Here is a tiny trained network, its code and every weight. The questions are about switching its units off for an input and a target symbol, where a switched-off unit gives its printed mean instead of its output.

import numpy as np


def w(rows, s, z=0):
    codes = np.array(rows[::2]) - 128.0
    scale = np.full(codes.shape[1], s)
    scale[-1] = z or s
    return codes * scale


def f(y):
    return np.maximum(y, 0)


def softmax(a):
    e = np.exp(a - a.max(-1, keepdims=True))
    return e / e.sum(-1, keepdims=True)


def log_softmax(a):
    a = a - a.max(-1, keepdims=True)
    return a - np.log(np.exp(a).sum(-1, keepdims=True))


def net(x, mask):
    ids = ['ΓΔΘΣΦΨβεζημξπτω'.index(c) for c in x.split()]
    T = len(ids)
    res = E[ids] + P[:T]
    u = 0
    for l in range(2):
        r = res
        for j in range(3):
            rows = slice(2 * j, 2 * j + 2)
            q, k, v = (r @ M[l][rows].T for M in (Q, K, V))
            z = softmax(np.where(np.tri(T) > 0, q @ k.T / 2**0.5, -1e9)) @ v
            o = O[l][rows]
            res = res + np.where(mask[u + j], z, o[:, -1]) @ o[:, :-1]
        u += 3
        y = f(res @ A[l][:, :-1].T + A[l][:, -1])
        res = res + np.where(mask[u : u + 4], y, B[l][:, -1]) @ B[l][:, :-1]
        u += 4
    return log_softmax(res[-1] @ U[:, :-1].T + U[:, -1])


Q, K, V, O, A, B = {}, {}, {}, {}, {}, {}
E = w([
[168,138,186,65,130,109],'Γ',
[216,104,177,130,108,94],'Δ',
[194,135,191,150,129,74],'Θ',
[27,164,101,127,160,142],'Σ',
[125,124,89,124,113,137],'Φ',
[98,106,99,118,104,134],'Ψ',
[185,117,189,143,122,89],'β',
[106,123,95,98,114,144],'ε',
[109,150,142,170,124,119],'ζ',
[204,102,177,124,145,65],'η',
[53,105,162,208,251,55],'μ',
[139,130,82,153,107,121],'ξ',
[114,128,114,153,95,137],'π',
[184,125,175,83,148,74],'τ',
[126,112,94,162,95,133],'ω',
],0.02)
P = w([
[135,108,182,106,170,189],'0',
[184,134,115,141,145,78],'1',
[120,90,149,100,91,44],'2',
[94,56,173,84,90,94],'3',
[140,138,91,132,111,51],'4',
[184,132,102,182,174,172],'5',
[170,52,75,135,179,104],'6',
[186,179,67,157,140,118],'7',
[103,102,103,108,93,6],'8',
[133,87,109,121,132,100],'9',
[128,149,105,126,81,91],'10',
[168,121,89,168,159,156],'11',
],0.014)
Q[0] = w([
[220,51,209,72,115,26],'0.h1',
[155,63,123,158,250,172],'0.h1',
[115,29,126,113,101,134],'0.h2',
[143,128,116,117,150,105],'0.h2',
[150,133,149,107,119,125],'0.h3',
[104,126,118,103,107,73],'0.h3',
],0.019)
K[0] = w([
[148,81,175,134,173,253],'0.h1',
[72,62,178,112,66,111],'0.h1',
[148,161,98,151,136,114],'0.h2',
[114,121,127,148,129,148],'0.h2',
[146,115,142,157,120,131],'0.h3',
[144,121,135,133,150,176],'0.h3',
],0.024)
V[0] = w([
[135,153,182,247,86,88],'0.h1',
[169,2,85,71,202,119],'0.h1',
[121,108,176,149,99,183],'0.h2',
[172,159,101,148,151,114],'0.h2',
[104,48,80,120,108,44],'0.h3',
[109,138,155,128,119,76],'0.h3',
],0.0098)
O[0] = w([
[172,3,64,73,149,108,188],'0.h1',
[139,254,162,120,12,129,254],'0.h1',
[81,78,140,96,86,148,85],'0.h2',
[154,165,100,149,144,147,164],'0.h2',
[96,156,139,82,82,31,165],'0.h3',
[89,64,109,130,124,91,162],'0.h3',
],0.0098,0.0041)
A[0] = w([
[216,107,124,210,128,104,144],'0.n1',
[87,95,184,83,126,242,2],'0.n2',
[182,174,111,138,196,244,81],'0.n3',
[204,114,34,124,14,255,66],'0.n4',
],0.0091,0.0086)
B[0] = w([
[104,127,132,65,138,184,255],'0.n1',
[119,39,176,149,9,211,137],'0.n2',
[230,198,59,144,183,166,138],'0.n3',
[121,113,164,217,68,35,176],'0.n4',
],0.012,0.0079)
Q[1] = w([
[219,101,184,95,165,55],'1.h1',
[241,89,242,51,72,136],'1.h1',
[254,123,232,96,118,173],'1.h2',
[141,139,171,149,79,116],'1.h2',
[47,134,25,223,181,103],'1.h3',
[93,110,93,123,137,167],'1.h3',
],0.011)
K[1] = w([
[166,145,153,95,176,99],'1.h1',
[203,102,249,151,159,137],'1.h1',
[117,114,222,144,145,180],'1.h2',
[155,138,151,158,105,139],'1.h2',
[92,162,87,72,134,91],'1.h3',
[102,114,101,120,86,133],'1.h3',
],0.015)
V[1] = w([
[98,156,148,55,184,175],'1.h1',
[215,174,188,139,214,69],'1.h1',
[222,159,31,145,123,160],'1.h2',
[137,85,170,105,145,193],'1.h2',
[156,168,95,146,209,100],'1.h3',
[112,169,145,7,169,196],'1.h3',
],0.012)
O[1] = w([
[98,47,163,77,55,232,127],'1.h1',
[100,67,175,229,60,130,229],'1.h1',
[96,138,157,183,177,255,226],'1.h2',
[113,156,49,129,180,76,189],'1.h2',
[66,98,197,62,123,100,2],'1.h3',
[70,220,89,71,99,54,95],'1.h3',
],0.0099,0.0064)
A[1] = w([
[60,155,97,29,92,107,209],'1.n1',
[136,110,72,163,197,62,161],'1.n2',
[172,97,254,155,131,74,65],'1.n3',
[75,46,19,192,169,174,1],'1.n4',
],0.0092,0.0066)
B[1] = w([
[182,119,207,130,159,176,250],'1.n1',
[71,97,68,122,98,153,235],'1.n2',
[119,168,38,71,109,203,254],'1.n3',
[99,124,206,44,89,6,241],'1.n4',
],0.011,0.0095)
U = w([
[38,176,115,148,145,99,187],'Γ',
[143,135,70,161,68,115,50],'Δ',
[119,60,182,173,95,87,135],'Θ',
[136,137,192,48,215,183,196],'Σ',
[154,157,171,237,182,113,202],'Φ',
[224,187,92,42,104,110,70],'Ψ',
[253,49,130,159,115,158,77],'β',
[115,219,95,107,162,170,112],'ε',
[70,139,98,52,146,102,116],'ζ',
[91,195,143,102,42,158,14],'η',
[68,98,40,64,93,223,2],'μ',
[69,75,115,206,201,217,208],'ξ',
[131,116,33,76,180,142,129],'π',
[204,230,182,111,97,42,111],'τ',
[184,57,69,203,221,136,213],'ω',
],0.0058,0.0075)

Each question gives the input, a string of symbols that net reads in full, and the target symbol t.
The units are the heads (2 rows each of Q, K, V and O) and the neurons (one row each of A and B). Each row of codes is followed by its name. A weight is (code - 128) times the scale printed after its matrix; where a second scale follows, it is the last column's (O, A, B and U).
mask holds one flag per unit, layer by layer, with each layer's heads first. A switched-off unit (its flag False) gives its mean, the last column of its rows in O or B, instead of its output. The means were averaged over made-up inputs and are rounded, as every weight is.
A unit's drop is (log p(t) with every unit on - log p(t) with that unit switched off) / (log p(t) with every unit on - log p(t) with every unit switched off).
The circuit of an input: a set's keep is (log p(t) with only the set's units on - log p(t) with every unit switched off) / (log p(t) with every unit on - log p(t) with every unit switched off). Starting from the 12 units with the biggest drops (on a tie, the unit counted first), units are removed one at a time, each time the one whose removal leaves the highest keep (on an exact tie, the one counted first), for as long as the keep stays at least 0.8.
circuit, biggest first: the units of the circuit, biggest drop first
most important unit: the unit with the biggest drop
top k neurons: the k neurons with the biggest drops, biggest first
which heads matter: for each layer, one digit per head in row order, 1 if its drop is at least 0.15 and else 0, layers parted by /
input ω Γ τ, target β: which heads matter => 011 / 001
input ω π Φ Φ Φ ω ε Θ Γ, target β: circuit, biggest first => [0.n4; 1.h3]
input Θ ω η Δ ζ Θ Φ ξ, target ζ: circuit, biggest first => [0.h1; 1.n4]
input μ ω Ψ ζ ξ, target ω: which heads matter => 100 / 111
input μ η ξ ω Ψ μ Θ, target Ψ: top 2 neurons => [1.n3; 0.n1]
input Φ ξ Φ Θ τ Ψ ω τ ω Σ ξ, target τ: most important unit => 1.h1
input ω τ Θ η β ω, target Θ: circuit, biggest first => [0.h1; 1.n4; 0.n4]
input Θ ω Θ τ ξ ε ξ, target τ: circuit, biggest first => [0.h1; 1.h1; 0.n4]
input Γ ω Θ Σ Θ τ Ψ τ Ψ ε ε, target τ: which heads matter => 000 / 110
input Θ Θ Ψ Δ Θ ω η ξ Φ Θ Θ, target Σ: top 4 neurons => [1.n1; 0.n1; 0.n4; 0.n3]
input τ β β ω ω β Θ Ψ Γ β ω β, target η: circuit, biggest first => [1.h1; 0.h1; 1.h3; 0.h3]
input π Δ Σ Γ Θ Θ, target Θ: which heads matter => 111 / 111
input ω μ τ Σ τ Θ Θ Φ Σ Δ, target β: circuit, biggest first => [0.n4; 1.h3; 0.h3]
input μ Δ Θ Θ Θ Γ ε ω Φ Θ, target Ψ: which heads matter => 000 / 010
input η ω μ Θ π Φ μ Σ ω η, target τ: top 2 neurons => [1.n3; 1.n2]
input β ξ Σ Σ β μ Θ Θ, target π: which heads matter => 111 / 010
input ξ μ Γ, target μ: most important unit => 1.n3
input ξ Θ τ η, target μ: circuit, biggest first => [1.n3; 1.h3; 1.h1]
input τ τ μ τ μ Φ ω, target τ: which heads matter => 101 / 110
input Γ τ Ψ η Φ η Θ ω Θ π ξ, target ω: which heads matter => 100 / 110
input ξ π Γ Φ β Θ μ ω ω ζ ε τ, target μ: which heads matter => 001 / 101
input Θ ε π ω ζ τ Ψ Θ η ω τ ω, target η: circuit, biggest first => [0.h1; 0.n4; 1.h2; 1.n3]
input Ψ π τ τ Ψ Φ, target τ: which heads matter => 100 / 110
input Θ Θ Σ ω ε ω Γ Θ Ψ β, target Σ: which heads matter => 101 / 101
input μ η Σ ω Σ, target Σ: which heads matter => 010 / 110
input Γ β ε Γ μ τ Γ Θ, target ε: which heads matter => 111 / 011
